Here is a tiny trained network, its code and every weight. The questions are about switching its units off for an input and a class, where a switched-off unit gives its printed mean instead of its output.

import numpy as np


def w(rows, s, z=0):
    codes = np.array(rows[::2]) - 128.0
    scale = np.full(codes.shape[1], s)
    scale[-1] = z or s
    return codes * scale


def f(y):
    return y / 2 * (1 + np.tanh(0.7978845608 * (y + 0.044715 * y**3)))


def log_softmax(a):
    a = a - a.max(-1, keepdims=True)
    return a - np.log(np.exp(a).sum(-1, keepdims=True))


def net(x, mask):
    res = np.array(x, float).reshape(1, 4) / 4 @ E
    y = f(res @ A[0][:, :-1].T + A[0][:, -1])
    res = res + np.where(mask, y, B[0][:, -1]) @ B[0][:, :-1]
    return log_softmax(res[-1] @ U[:, :-1].T + U[:, -1])


A, B = {}, {}
E = w([
[124,255,66],'x0',
[121,139,143],'x1',
[236,163,159],'x2',
[153,71,61],'x3',
],0.0081)
A[0] = w([
[110,212,112,80],'n1',
[223,149,183,72],'n2',
[107,174,93,71],'n3',
[44,136,157,74],'n4',
[127,167,91,50],'n5',
[131,169,35,68],'n6',
[232,131,123,71],'n7',
[177,132,115,48],'n8',
[111,184,72,63],'n9',
[104,152,175,184],'n10',
[178,131,134,5],'n11',
[99,115,116,35],'n12',
[63,126,119,42],'n13',
[42,111,148,46],'n14',
[119,81,168,128],'n15',
[113,178,113,118],'n16',
[125,166,110,56],'n17',
[149,190,148,152],'n18',
[184,154,177,71],'n19',
[104,152,175,216],'n20',
[173,104,67,73],'n21',
[147,78,152,72],'n22',
[139,100,169,42],'n23',
[171,249,115,77],'n24',
[68,125,104,35],'n25',
[34,147,180,87],'n26',
[118,115,193,198],'n27',
[189,135,193,48],'n28',
[97,107,81,51],'n29',
[79,194,194,177],'n30',
[98,176,165,165],'n31',
[164,197,50,67],'n32',
[128,108,152,123],'n33',
[172,66,147,116],'n34',
[186,157,167,106],'n35',
[201,54,197,55],'n36',
[117,82,165,4],'n37',
],0.014,0.0042)
B[0] = w([
[99,44,180,198],'n1',
[66,192,53,207],'n2',
[80,100,150,162],'n3',
[72,146,83,166],'n4',
[81,70,189,151],'n5',
[117,54,184,201],'n6',
[58,176,88,198],'n7',
[85,216,78,138],'n8',
[113,87,213,184],'n9',
[198,138,59,165],'n10',
[68,163,147,131],'n11',
[51,138,126,124],'n12',
[65,254,102,149],'n13',
[60,154,108,171],'n14',
[125,61,176,178],'n15',
[129,66,186,168],'n16',
[104,136,201,141],'n17',
[117,77,95,191],'n18',
[61,179,71,170],'n19',
[215,107,67,176],'n20',
[111,117,45,162],'n21',
[94,80,188,160],'n22',
[64,95,172,138],'n23',
[90,79,146,254],'n24',
[72,210,101,149],'n25',
[73,112,69,177],'n26',
[178,55,148,183],'n27',
[47,141,115,169],'n28',
[77,144,67,147],'n29',
[151,38,69,202],'n30',
[179,104,122,172],'n31',
[100,70,204,223],'n32',
[139,99,170,140],'n33',
[105,48,140,189],'n34',
[67,145,63,179],'n35',
[70,81,175,215],'n36',
[55,137,209,148],'n37',
],0.0074,0.0073)
U = w([
[71,85,178,60],'0',
[12,162,86,26],'1',
[87,96,118,255],'2',
[91,84,97,193],'3',
[172,146,165,102],'4',
],0.011,0.0037)

Each question gives the input, the list of numbers given to net, and the class t.
The units are the neurons (one row each of A and B). Each row of codes is followed by its name. A weight is (code - 128) times the scale printed after its matrix; where a second scale follows, it is the last column's (A, B and U).
mask holds one flag per neuron, in row order. A switched-off neuron (its flag False) gives its mean, the last column of its row in B, instead of its output. The means were averaged over made-up inputs and are rounded, as every weight is.
A unit's drop is (log p(t) with every unit on - log p(t) with that unit switched off) / (log p(t) with every unit on - log p(t) with every unit switched off).
The circuit of an input: a set's keep is (log p(t) with only the set's units on - log p(t) with every unit switched off) / (log p(t) with every unit on - log p(t) with every unit switched off). Starting from the 12 units with the biggest drops (on a tie, the unit counted first), units are removed one at a time, each time the one whose removal leaves the highest keep (on an exact tie, the one counted first), for as long as the keep stays at least 0.8.
circuit, biggest first: the units of the circuit, biggest drop first
k most important neurons: the k neurons with the biggest drops, biggest first
drop when u is switched off: that unit's drop, to one decimal
input [-4,0,7,-7], class 1: circuit, biggest first	[n2; n19]
input [5,7,6,-8], class 3: circuit, biggest first	[n30; n18]
input [6,-1,8,-3], class 1: circuit, biggest first	[n2]
input [7,2,6,6], class 0: circuit, biggest first	[n32; n6]
input [0,0,4,-2], class 1: circuit, biggest first	[n2; n19; n6]
input [7,-2,-7,3], class 0: 2 most important neurons	[n6; n9]
input [8,-8,8,3], class 0: 2 most important neurons	[n32; n6]
input [4,-2,1,0], class 0: drop when n9 is switched off	0.1
input [5,5,5,-7], class 3: drop when n30 is switched off	0.4
input [5,-5,2,-3], class 0: drop when n24 is switched off	0.1
input [1,-4,7,-4], class 1: drop when n2 is switched off	0.1
